Moves between states:
Fav: δ>Zaf, η>Bon, ρ>Guk
Tam: δ>Ker, η>Far, ρ>Ter
Mut: δ>Sut, η>Piz, ρ>Kuf
Ses: δ>Kap, η>Dof, ρ>Mig
Val: δ>Dev, η>Rir, ρ>Fod
Ref: δ>Dek, η>Tik, ρ>Tem
Les: δ>Zol, η>Gaz, ρ>Gog
Tik: δ>Mar, η>Nep, ρ>Dek
Bez: δ>Sev, η>Gog, ρ>Kip
Rus: δ>Sek, η>Rup, ρ>Zus
Kip: δ>Bez, η>Sev, ρ>Sir
Sir: δ>Kip, η>Bez, ρ>Beb
Rir: δ>Vug, η>Fiz, ρ>Dev
Tid: δ>Mig, η>Ses, ρ>Nin
Zol: δ>Gaz, η>Dov, ρ>Les
Zus: δ>Rus, η>Sek, ρ>Kal
Mav: δ>Mip, η>Rom, ρ>Dib
Sut: δ>Piz, η>Sol, ρ>Mut
San: δ>Mun, η>Vov, ρ>Rav
Kal: δ>Zus, η>Rus, ρ>Vem
Pok: δ>Koz, η>Leg, ρ>Dut
Pov: δ>Lep, η>Faz, ρ>Fiz
Fef: δ>Nin, η>Tid, ρ>Lun
Mip: δ>Rom, η>Lam, ρ>Mav
Vem: δ>Kal, η>Zus, ρ>Gal
Lin: δ>Dut, η>Pok, ρ>Nak
Ruk: δ>Sud, η>Ruz, ρ>Let
Let: δ>Ruk, η>Sud, ρ>Lam
Dev: δ>Rir, η>Vug, ρ>Val
Rav: δ>San, η>Mun, ρ>Vul
Dov: δ>Kug, η>Per, ρ>Gaz
Guk: δ>Fav, η>Zaf, ρ>Sov
Zun: δ>Rov, η>Vul, ρ>Kif
Lud: δ>Ter, η>Tam, ρ>Muz
Ter: δ>Tam, η>Ker, ρ>Lud
Lun: δ>Fef, η>Nin, ρ>Vov
Mun: δ>Vov, η>Lun, ρ>San
Far: δ>Kif, η>Zun, ρ>Ker
Sud: δ>Ruz, η>Nof, ρ>Ruk
Per: δ>Dib, η>Mav, ρ>Kug
Keb: δ>Kam, η>Kol, ρ>Mer
Zaf: δ>Bon, η>Muz, ρ>Fav
Nof: δ>Luk, η>Tem, ρ>Ruz
Nin: δ>Tid, η>Mig, ρ>Fef
Kuf: δ>Mut, η>Sut, ρ>Dof
Vul: δ>Rav, η>San, ρ>Rov
Kol: δ>Lag, η>Fod, ρ>Kam
Fiz: δ>Pov, η>Lep, ρ>Vug
Lam: δ>Let, η>Ruk, ρ>Rom
Ruz: δ>Nof, η>Luk, ρ>Sud
Dek: δ>Tik, η>Mar, ρ>Ref
Sov: δ>Guk, η>Fav, ρ>Nep
Nep: δ>Sov, η>Guk, ρ>Mar
Luk: δ>Tem, η>Ref, ρ>Nof
Kig: δ>Nak, η>Lin, ρ>Sol
Vug: δ>Fiz, η>Pov, ρ>Rir
Vov: δ>Lun, η>Fef, ρ>Mun
Beb: δ>Sir, η>Kip, ρ>Rup
Gog: δ>Les, η>Zol, ρ>Sev
Kif: δ>Zun, η>Rov, ρ>Far
Faz: δ>Gal, η>Vem, ρ>Lep
Kam: δ>Kol, η>Lag, ρ>Keb
Kap: δ>Dof, η>Kuf, ρ>Ses
Piz: δ>Sol, η>Kig, ρ>Sut
Ker: δ>Far, η>Kif, ρ>Tam
Dib: δ>Mav, η>Mip, ρ>Per
Dut: δ>Pok, η>Koz, ρ>Lin
Mig: δ>Ses, η>Kap, ρ>Tid
Muz: δ>Lud, η>Ter, ρ>Bon
Dof: δ>Kuf, η>Mut, ρ>Kap
Lep: δ>Faz, η>Gal, ρ>Pov
Tem: δ>Ref, η>Dek, ρ>Luk
Leg: δ>Mer, η>Keb, ρ>Koz
Rov: δ>Vul, η>Rav, ρ>Zun
Gaz: δ>Dov, η>Kug, ρ>Zol
Sol: δ>Kig, η>Nak, ρ>Piz
Mer: δ>Keb, η>Kam, ρ>Leg
Kug: δ>Per, η>Dib, ρ>Dov
Koz: δ>Leg, η>Mer, ρ>Pok
Gal: δ>Vem, η>Kal, ρ>Faz
Rup: δ>Beb, η>Sir, ρ>Sek
Mar: δ>Nep, η>Sov, ρ>Tik
Lag: δ>Fod, η>Val, ρ>Kol
Bon: δ>Muz, η>Lud, ρ>Zaf
Rom: δ>Lam, η>Let, ρ>Mip
Fod: δ>Val, η>Dev, ρ>Lag
Nak: δ>Lin, η>Dut, ρ>Kig
Sek: δ>Rup, η>Beb, ρ>Rus
Sev: δ>Gog, η>Les, ρ>Bez

The rows follow the links: the fewer symbols apart two states are, the more alike their rows tend to be.

Each row is also shifted at random along 5 hidden directions that mean nothing.

Name the state of each row.
(10, -21, -9, -10, 11, -2, 1, -19, 13, -10, 23, 8, 17, -8, 2, 18, 12, -2, 3, 6, -20, -45, 34, -18, 13, -1): Far
(82, 5, 2, -4, -14, -47, 0, 12, -12, 5, 17, -3, -24, 4, 8, 11, -28, -5, 12, -2, 17, 8, -1, 10, -11, -21): Gal
(-14, -13, -6, -24, 20, 19, -16, -2, -17, -16, 25, -11, -26, 15, 24, -6, 12, -7, 8, -21, -14, -27, 7, -2, -21, 17): Nep
(-16, -11, 5, 32, -4, -26, 17, 5, 9, 15, -1, 23, 8, -10, -13, 4, -16, 1, -12, 18, 8, 9, -6, 0, -3, -21): Fod
(-16, 12, 20, -28, 15, 24, 22, 5, 7, 10, -2, -16, -17, 33, -2, 2, 17, 2, 25, -19, -23, -30, 29, 12, 27, 9): Beb
(18, -6, 5, -12, -23, -16, -7, 0, 23, -8, -23, -12, 20, 17, -27, 20, -12, 26, -13, -11, 16, -7, 1, -20, 6, 1): Dib
(-11, 20, -8, 31, -22, -3, -10, 10, 0, 7, -28, -2, 15, -27, -14, -15, -10, 8, -17, 21, 27, 55, -34, 18, 2, -5): Koz
(-20, 34, -4, -68, -19, 8, -17, -18, 0, -15, 8, -26, -5, -5, 20, 23, 25, -13, 45, -16, -13, -5, 37, 4, 47, 14): Rav
(-19, 13, -3, 4, -7, -23, -5, 10, -8, 5, 2, -10, -6, -17, 2, -7, -13, 3, 6, 15, 11, 12, 0, 18, 1, -13): Leg
(-37, -7, -5, 4, -7, -23, 5, -11, 13, 3, 9, 10, 19, -17, -8, 20, -5, 0, -1, 18, 0, -15, 17, -9, 15, -15): Kuf
(-19, -6, 16, -36, 14, 1, 9, -12, -8, -5, 13, 3, -10, 27, 20, 13, 5, -5, 18, -23, -15, -32, 24, -18, 3, 12): Nof
(5, -29, 5, 27, 18, 24, 5, 6, 8, -2, -8, 2, 9, 15, -18, -17, 6, 15, -28, 1, -8, -24, -12, -8, -21, 7): Lam
(-24, 34, -3, -6, -15, 19, 5, -9, 1, 9, -18, 2, 6, -22, 1, 3, 13, -12, 13, 7, 4, 38, -4, 12, 34, 5): Sut
(30, -30, -5, -1, 2, 24, -6, -9, 29, -12, 14, 7, 6, 17, -19, 17, 25, -4, -10, -16, -25, -41, 16, -18, 3, 10): Ref
(8, 10, 5, -28, 4, -10, 3, 6, -8, 5, 40, -6, -52, 19, 26, 10, 7, -29, 42, -24, -15, -21, 27, 21, 3, -9): Pov
(-16, -44, -7, 35, -16, -34, -6, 11, 41, -2, 28, 14, -4, 11, -36, 24, -11, 5, -23, 1, 2, -36, 1, -6, -23, -27): Faz
(-67, 7, 2, -45, 2, 8, -12, -9, -4, -17, -8, -28, 9, 9, 6, 6, 4, 19, 11, -11, -4, -22, 20, -13, 16, 19): Zaf
(43, 26, 14, -29, -1, 27, 4, 1, -9, 0, -31, -23, 5, 15, 1, -11, 9, 13, 10, -16, 1, 14, -1, 4, 24, 23): Rom
(-72, 29, -5, -13, -28, 20, -7, -7, 21, 1, -22, -9, 10, -11, -15, 12, 23, -6, 13, -5, 0, 29, -2, 8, 41, 4): Kig
(25, 26, 9, -18, -11, 46, -3, 11, 32, 6, -18, -36, -10, 21, -30, 1, 36, 8, 22, -17, -20, -9, 14, 30, 41, 10): Kal
(-7, 9, -10, -8, 2, 21, -11, 1, 6, -9, 0, -21, 9, -18, -4, -7, 19, 9, 8, 11, -15, -15, 15, 12, 21, 5): Nin
(24, -11, -10, 16, -20, -20, 4, -13, 37, 0, 0, 12, 35, -22, -27, 27, 0, 5, -9, 26, -1, -11, 18, -10, 27, -21): Mut
(40, -28, 4, 32, 1, -27, 3, 20, 11, 5, 12, -1, -6, 10, -23, -2, -19, 17, -19, 6, 7, -22, -3, 2, -27, -20): Zus
(4, 31, 21, -25, -15, -7, 7, 10, -4, 12, -30, -22, -2, 18, -4, 0, -12, 13, 17, -10, 13, 20, 0, 11, 23, 5): Rus
(30, 27, -19, 7, -6, 60, -22, -1, 3, -8, -21, -18, 8, -30, -8, -25, 37, -8, 1, 7, -6, 38, -20, 25, 20, 19): Mun
(60, -3, 0, 9, 19, 6, 18, 5, 15, 14, 28, -1, -14, -1, -5, 3, 22, -9, 20, 9, -32, -45, 38, 25, 20, -14): Lag
(2, -11, -1, 7, 7, 21, 7, 6, 43, 6, 15, -14, 5, 2, -30, 9, 31, 8, 12, 12, -37, -56, 41, 19, 36, -11): Kam

The symbols that take the first to the second take the third to the fourth, perhaps in another order. What is the fourth?
Answer with the state's name.
(-26, 18, 6, 7, -11, 26, 15, 0, 24, 15, -13, 2, 1, 4, -19, 10, 22, -14, 9, -3, -12, 10, 4, 15, 35, -2)
: (-33, 2, -5, 25, -17, 58, 1, 4, 58, 6, -15, -3, 7, 7, -49, 11, 49, -8, -7, -10, -24, -3, -4, 18, 36, 3)
:: (34, -22, -1, 18, -12, -44, -4, 16, 12, 2, 18, 0, -12, 10, -16, 12, -25, 10, -12, 1, 11, -17, -1, 3, -23, -23)
: Rus

(2, -7, -14, 9, 8, 9, -7, -13, -15, -5, 12, 22, 4, -22, 16, -7, 6, -15, -7, 10, 0, 13, -12, -8, -14, 5)
: (38, 16, -14, -24, -6, -17, -18, -8, -22, -11, 16, -7, -9, -23, 28, 2, -3, -12, 18, 3, 6, 14, 6, 5, 1, 0)
:: (16, -7, -3, -15, 18, 14, -13, -2, -17, -12, 9, -17, -6, 1, 13, -15, 4, 7, 1, -4, -9, -21, 6, 0, -12, 12)
: Lud

(-26, 13, 16, -36, -32, -13, 0, 4, 40, 1, -21, -32, 15, 24, -35, 32, 0, 28, 14, -10, 0, -24, 29, -1, 49, -2)
: (-15, -3, 17, -8, 4, 28, 19, 2, 32, 9, -11, -8, 3, 32, -24, 12, 22, 7, 7, -14, -26, -38, 23, 2, 31, 5)
:: (-20, 10, 5, 6, 4, -2, 0, -7, -31, 0, -40, 7, 29, -20, 10, -24, -24, 14, -22, 19, 26, 48, -31, -15, -11, 14)
: Kif

(6, 7, 7, 13, -15, -15, 14, 1, 12, 15, -4, 14, 0, -4, -7, 12, -4, -11, 1, 5, 9, 20, -6, 4, 10, -14)
: (-71, -10, 2, 3, -30, 23, -9, 8, 66, -4, -16, -24, 13, 25, -57, 24, 29, 22, -9, -14, -14, -33, 13, 7, 34, -1)
:: (-9, 9, -2, -15, 13, 7, -15, 0, -47, -11, 5, 2, -26, 6, 40, -17, -13, -15, 4, -17, 14, 31, -26, -4, -36, 19)
: Muz

(10, 49, 7, -42, -31, 54, -7, 6, 34, 3, -28, -43, -9, 17, -24, 14, 46, -2, 41, -30, -18, 12, 17, 32, 70, 18)
: (-53, -12, 17, 26, 10, -10, 13, 19, -14, 10, -14, 5, -9, 18, -3, -20, -23, 10, -18, -1, 15, 7, -24, 2, -32, -3)
:: (68, 1, -2, -31, -22, -33, -16, -12, 1, -16, -8, -13, 19, -4, 0, 22, -21, 18, 0, -1, 16, -1, 8, -23, 7, 2)
: Muz

(-28, 35, 12, -52, 24, -6, 7, -11, -68, -1, -5, -10, -15, -4, 61, -23, -20, -6, 29, -6, 8, 27, 1, -1, -5, 22)
: (-29, -6, -7, -18, 18, 27, 0, -17, 1, -10, 26, 3, -3, -4, 15, 5, 29, -17, 19, -6, -31, -34, 25, -4, 13, 9)
:: (16, 1, 8, -11, 33, 38, -3, 14, -25, -2, 12, -16, -35, 23, 20, -28, 16, -6, 9, -23, -18, -14, -6, 19, -23, 19)
: Ruk

(47, -36, -28, 1, 17, -28, -19, -4, -1, -20, 68, 4, -24, -12, 20, 10, 2, -12, 9, 6, -21, -61, 31, 2, -26, -16)
: (-12, 39, -6, -35, -14, 60, -8, -23, 12, -5, -30, -14, 20, -14, -2, 6, 45, -13, 19, -8, -16, 27, 5, 3, 58, 28)
:: (-29, 3, -8, 20, 22, 26, 2, 3, -13, 5, 2, 1, 1, -22, 7, -27, 11, -4, -3, 19, -12, 4, -5, 18, -1, 5)
: Fef

(-8, 19, -2, 0, 24, 9, 8, 1, -36, 9, 10, 1, -17, -21, 35, -29, 3, -16, 17, 14, -5, 14, 1, 21, -3, 3)
: (-2, 39, -1, -14, 4, 4, 7, -4, -30, 11, -1, 6, -11, -23, 34, -12, 1, -24, 24, 10, 6, 39, -3, 18, 14, 1)
:: (-31, 32, 7, 15, 14, 48, 14, 12, -13, 18, -17, -7, -13, -6, 6, -32, 22, -12, 16, 6, -11, 28, -8, 37, 20, 9)
: Val

(72, -15, -20, 16, -2, 1, -6, -15, 14, -6, 10, 20, 21, -27, -6, 8, 10, -9, -14, 20, -6, -6, 1, -15, -1, -5)
: (-24, 0, -9, -5, 5, 18, -5, -16, 0, -6, 3, 10, 17, -14, 5, 3, 14, -10, 1, 5, -12, -1, 5, -12, 12, 8)
:: (-114, -8, 16, -34, -36, -47, -11, -6, 16, -14, -17, -11, 17, 32, -15, 36, -35, 28, -8, -21, 31, -5, 3, -38, -1, 1)
: Kug

(69, -9, -24, 25, -30, -1, -18, -14, 41, -10, -17, 11, 45, -32, -34, 20, 11, 11, -25, 24, 6, 14, -8, -16, 19, -8)
: (43, -3, -15, 7, -11, -34, -14, -4, -4, -6, -1, -3, 23, -30, -1, -1, -22, 18, -11, 27, 18, 11, -2, -4, -3, -12)
:: (50, -26, -22, 12, 4, -9, -13, -13, 16, -14, 30, 17, 7, -20, -1, 15, 8, -12, -7, 12, -15, -29, 16, -12, -11, -12)
: Lun

(-27, -14, -20, 42, -6, 12, -14, 8, 23, 0, 8, 4, 4, -17, -24, -4, 13, -5, -19, 13, -4, 4, -15, 15, -9, -13)
: (-52, 28, -3, -17, -10, -3, -7, 5, -6, -1, 2, -21, -12, -5, 5, 0, 3, -1, 21, -1, 3, 6, 9, 23, 19, -1)
:: (54, -3, 17, 6, -33, -27, 17, -8, 34, 9, -29, 14, 32, 9, -36, 37, -14, 12, -13, 1, 16, 10, 0, -26, 26, -11)
: Zol

(-9, -36, 0, 25, 5, -2, -5, 8, 8, -6, 19, 14, -16, 25, -10, 0, -5, -2, -22, -17, 0, -20, -16, -12, -45, -5)
: (-33, -16, 5, -1, -23, -39, -7, 0, 9, -7, -15, 6, 8, 18, -17, 21, -31, 14, -24, -12, 30, 9, -18, -26, -24, -4)
:: (13, 2, 5, 3, 15, -5, 19, 7, -3, 13, 31, 10, -26, 5, 14, 2, 5, -22, 21, 0, -21, -24, 21, 18, 5, -14)
: Dev

(30, -4, -20, -15, -8, 2, -20, -9, 17, -16, 20, -11, 6, -20, -2, 16, 16, -3, 10, 5, -12, -21, 21, 0, 16, -2)
: (-52, 12, -1, -27, 6, -6, 2, -7, -1, -2, 10, -13, 6, -9, 7, 6, 8, 2, 21, 12, -14, -25, 34, 6, 30, 1)
:: (38, 14, 7, -27, -39, 11, -3, -7, 41, -4, -27, -13, 15, 21, -32, 34, 14, 8, 7, -21, 3, 5, 10, -11, 43, 7)
: Lam

(-30, 19, 8, -46, 3, -2, 5, -18, -11, -7, -12, -14, 18, 0, 18, 7, -1, 9, 18, 0, -5, -8, 25, -14, 29, 16)
: (-40, -27, -17, 42, 6, 32, -4, -10, 19, -6, -9, 24, 28, -20, -18, -8, 17, -2, -35, 16, -9, 1, -20, -16, -9, 7)
:: (17, -25, -20, 45, 3, -44, -6, 9, -18, 0, 35, 28, -17, -25, 14, -9, -25, -16, -20, 22, 16, 12, -21, 5, -52, -27)
: Koz

(31, 10, -3, -6, 13, -5, -14, 4, -53, -6, -6, -2, -12, -9, 38, -32, -21, -1, -6, 1, 22, 40, -31, -1, -40, 16)
: (11, -5, -1, 5, -1, -10, 4, -12, -1, -4, -21, 7, 38, -17, -6, 0, -14, 20, -19, 19, 10, 6, -1, -23, 2, 4)
:: (-58, -15, 10, 2, -5, -17, 8, 3, 3, 2, 3, 16, -11, 27, 0, 12, -15, -5, -8, -21, 10, 0, -11, -19, -20, -4)
: Dib

(81, 5, 6, -6, 2, 4, -4, 8, -11, -2, -5, -7, -16, 12, 7, -8, -4, -1, -1, -13, 8, 13, -14, 5, -14, 8)
: (-27, -6, 6, -5, -33, -8, -10, -2, 36, -8, -28, -10, 24, 20, -37, 26, -5, 23, -20, -19, 16, 6, -9, -24, 11, 3)
:: (32, 8, -9, -3, -21, -22, -7, -10, 21, -4, -20, -12, 46, -30, -21, 12, -7, 26, -5, 30, 11, 5, 14, -6, 34, -10)
: Nin

(30, 5, 2, -10, -25, -36, 1, 1, 15, 4, 11, 3, -9, 6, -7, 29, -8, -9, 13, -7, 8, 1, 11, 2, 11, -19)
: (58, -10, -2, 12, -22, -36, -5, 12, 22, 0, 2, -5, 0, 8, -25, 18, -15, 15, -8, 2, 13, -8, 3, 3, 0, -21)
:: (-64, -28, -2, 26, 3, -43, 4, 10, 6, 5, 19, 5, 3, -6, -12, 2, -23, 14, -14, 21, 7, -27, 9, -1, -22, -28)
: Fod

(-3, -5, -17, 28, -12, 16, -16, 7, 29, -2, 1, -3, 6, -18, -28, -2, 19, 0, -13, 12, -8, 2, -9, 17, 7, -10)
: (52, -16, -16, 21, -12, -32, -9, 7, 24, -1, 23, -4, 6, -18, -21, 12, -8, 10, -7, 24, -2, -28, 15, 10, 1, -28)
:: (68, -29, -10, 24, 10, -30, 0, -4, -10, -7, 3, 11, 23, -16, 0, -9, -27, 20, -29, 25, 9, -12, -4, -21, -31, -9)
: Ter

